Below is a small trained network, with its code and all its weights. Each question gives an input and a class and asks what happens when units are switched off, that is, made to give their printed mean instead of their output.

import numpy as np


def w(rows, s, z=0):
    codes = np.array(rows[::2]) - 128.0
    scale = np.full(codes.shape[1], s)
    scale[-1] = z or s
    return codes * scale


def norm(h):
    return h / np.sqrt((h * h).mean(-1, keepdims=True) + 1e-5)


def f(y):
    return y / 2 * (1 + np.tanh(0.7978845608 * (y + 0.044715 * y**3)))


def log_softmax(a):
    a = a - a.max(-1, keepdims=True)
    return a - np.log(np.exp(a).sum(-1, keepdims=True))


def net(x, mask):
    res = np.array(x, float).reshape(1, 7) / 4 @ E
    u = 0
    for l in range(3):
        y = f(norm(res) @ A[l][:, :-1].T + A[l][:, -1])
        res = res + np.where(mask[u : u + 13], y, B[l][:, -1]) @ B[l][:, :-1]
        u += 13
    return log_softmax(norm(res)[-1] @ U[:, :-1].T + U[:, -1])


A, B = {}, {}
E = w([
[154,105,125,144,128,144],'x0',
[181,79,176,95,181,48],'x1',
[121,114,149,114,59,104],'x2',
[199,231,146,136,124,132],'x3',
[158,121,115,4,124,194],'x4',
[121,133,129,125,128,123],'x5',
[104,125,199,132,131,161],'x6',
],0.012)
A[0] = w([
[92,108,132,130,148,113,123],'L0N0',
[119,144,83,133,241,157,39],'L0N1',
[94,102,69,135,127,173,181],'L0N2',
[141,110,22,119,126,83,66],'L0N3',
[140,99,112,77,144,157,26],'L0N4',
[132,100,153,113,3,94,4],'L0N5',
[99,139,108,148,254,173,44],'L0N6',
[88,126,135,95,121,116,142],'L0N7',
[105,104,244,150,152,219,63],'L0N8',
[137,99,127,112,156,92,108],'L0N9',
[102,124,124,191,142,107,116],'L0N10',
[183,121,18,135,118,107,47],'L0N11',
[121,154,105,79,129,138,71],'L0N12',
],0.013,0.0041)
B[0] = w([
[129,85,145,142,149,128,155],'L0N0',
[153,95,134,107,15,84,186],'L0N1',
[86,121,66,147,155,172,253],'L0N2',
[54,148,220,98,127,112,214],'L0N3',
[130,120,114,103,151,141,172],'L0N4',
[145,83,87,110,9,91,183],'L0N5',
[154,80,148,122,4,112,193],'L0N6',
[115,105,130,133,148,127,160],'L0N7',
[40,191,179,81,140,80,205],'L0N8',
[128,106,81,133,171,111,173],'L0N9',
[118,132,67,157,173,112,190],'L0N10',
[46,195,185,84,122,82,206],'L0N11',
[125,145,75,126,157,108,163],'L0N12',
],0.024,0.0049)
A[1] = w([
[147,136,161,244,110,114,104],'L1N0',
[162,112,132,133,128,153,83],'L1N1',
[93,149,117,157,111,212,99],'L1N2',
[102,66,97,122,161,139,54],'L1N3',
[180,99,156,107,181,103,61],'L1N4',
[146,82,162,114,157,81,109],'L1N5',
[159,122,121,63,144,190,59],'L1N6',
[230,239,149,146,114,141,40],'L1N7',
[111,56,159,145,142,173,18],'L1N8',
[117,99,250,166,120,186,3],'L1N9',
[157,100,140,134,26,111,47],'L1N10',
[148,131,138,55,96,161,56],'L1N11',
[143,124,125,75,132,180,110],'L1N12',
],0.018,0.0027)
B[1] = w([
[113,115,32,124,176,54,193],'L1N0',
[139,133,131,106,130,122,114],'L1N1',
[238,193,156,130,76,141,204],'L1N2',
[157,93,217,103,176,158,202],'L1N3',
[195,201,125,139,73,186,169],'L1N4',
[156,225,111,146,58,179,203],'L1N5',
[78,141,30,125,174,82,174],'L1N6',
[82,5,238,134,135,216,217],'L1N7',
[111,65,149,104,115,156,148],'L1N8',
[87,139,167,136,78,63,132],'L1N9',
[170,60,62,83,52,119,255],'L1N10',
[90,103,39,127,143,84,207],'L1N11',
[74,139,57,168,166,80,174],'L1N12',
],0.02,0.0068)
A[2] = w([
[55,185,192,93,143,84,107],'L2N0',
[108,162,109,60,124,153,10],'L2N1',
[117,24,197,139,166,209,9],'L2N2',
[87,155,68,161,56,194,101],'L2N3',
[127,129,126,96,137,177,91],'L2N4',
[139,105,149,252,114,74,92],'L2N5',
[155,128,115,130,87,148,82],'L2N6',
[88,193,167,113,139,84,88],'L2N7',
[230,219,120,162,108,224,42],'L2N8',
[180,133,171,49,161,68,80],'L2N9',
[139,119,61,151,249,98,2],'L2N10',
[132,179,44,160,124,114,110],'L2N11',
[118,151,192,130,160,178,80],'L2N12',
],0.015,0.0026)
B[2] = w([
[125,178,207,180,104,89,254],'L2N0',
[135,96,110,246,126,95,189],'L2N1',
[125,37,183,115,183,198,233],'L2N2',
[198,143,162,135,121,112,240],'L2N3',
[109,99,129,192,129,127,153],'L2N4',
[93,175,66,51,77,204,162],'L2N5',
[159,127,109,108,138,101,167],'L2N6',
[120,134,186,121,102,95,205],'L2N7',
[254,168,148,124,175,124,215],'L2N8',
[99,159,124,191,86,186,142],'L2N9',
[130,164,105,119,240,84,207],'L2N10',
[116,80,165,98,180,134,224],'L2N11',
[150,81,114,80,142,110,179],'L2N12',
],0.025,0.0065)
U = w([
[120,98,36,89,61,104,109],'0',
[57,187,149,137,106,87,112],'1',
[68,165,7,130,211,117,116],'2',
[131,123,107,104,149,107,247],'3',
[102,72,135,113,157,187,83],'4',
[202,189,92,133,138,156,83],'5',
],0.017,0.011)

Each question gives the input, the list of numbers given to net, and the class t.
The units are the neurons (one row each of A and B). Each row of codes is followed by its name. A weight is (code - 128) times the scale printed after its matrix; where a second scale follows, it is the last column's (A, B and U).
mask holds one flag per neuron, layer by layer. A switched-off neuron (its flag False) gives its mean, the last column of its row in B, instead of its output. The means were averaged over made-up inputs and are rounded, as every weight is.
A unit's drop is (log p(t) with every unit on - log p(t) with that unit switched off) / (log p(t) with every unit on - log p(t) with every unit switched off).
The circuit of an input: a set's keep is (log p(t) with only the set's units on - log p(t) with every unit switched off) / (log p(t) with every unit on - log p(t) with every unit switched off). Starting from the 12 units with the biggest drops (on a tie, the unit counted first), units are removed one at a time, each time the one whose removal leaves the highest keep (on an exact tie, the one counted first), for as long as the keep stays at least 0.8.
circuit, biggest first: the units of the circuit, biggest drop first
unit that matters most: the unit with the biggest drop
k most important neurons: the k neurons with the biggest drops, biggest first
k most important neurons of layer l: the k neurons of layer l with the biggest drops, biggest first
input [-3,5,-3,5,4,-2,7], class 1: unit that matters most => L0N8
input [3,-8,4,4,1,-1,6], class 5: 4 most important neurons => L1N2, L0N3, L2N8, L0N11
input [-4,5,-1,3,-4,-3,3], class 5: circuit, biggest first => L1N5, L0N11
input [1,6,-1,5,-7,-5,6], class 2: 3 most important neurons => L1N0, L0N10, L0N3
input [-2,8,-2,-2,7,1,1], class 5: 2 most important neurons of layer 0 => L0N2, L0N9
input [5,-6,4,8,-6,-1,0], class 4: 2 most important neurons => L1N7, L0N2
input [-2,-8,-7,-5,6,-6,-6], class 5: 4 most important neurons => L0N2, L1N2, L2N3, L0N5
input [7,4,-7,6,-3,-2,1], class 0: circuit, biggest first => L0N6, L1N10
input [0,-5,1,-7,-7,0,-4], class 2: 3 most important neurons => L0N10, L1N7, L2N10
input [-3,-6,6,-3,7,1,-8], class 1: 2 most important neurons => L0N3, L0N11
input [1,-1,-7,-7,5,8,-4], class 0: 3 most important neurons => L0N1, L0N6, L1N7
input [-5,8,3,5,0,-4,-1], class 5: 3 most important neurons => L1N4, L1N5, L0N9
input [-8,4,-8,-2,-7,-5,-8], class 0: circuit, biggest first => L0N6, L2N5
input [-4,-7,5,5,5,3,-5], class 5: unit that matters most => L1N2
input [1,8,6,8,0,-4,1], class 4: circuit, biggest first => L1N7, L2N2, L0N3
input [4,-4,-5,3,-6,-6,1], class 2: 2 most important neurons of layer 0 => L0N10, L0N5
input [-1,7,-7,0,1,8,4], class 0: circuit, biggest first => L0N6, L1N10
input [4,7,-1,4,6,-1,-2], class 5: 3 most important neurons => L1N4, L0N2, L1N5
input [5,-7,-3,5,-6,3,4], class 5: 2 most important neurons => L1N2, L2N8
input [0,-6,-3,-1,7,4,-2], class 2: circuit, biggest first => L1N12
input [-3,-3,-1,-7,-4,7,-4], class 4: 2 most important neurons => L2N2, L1N3
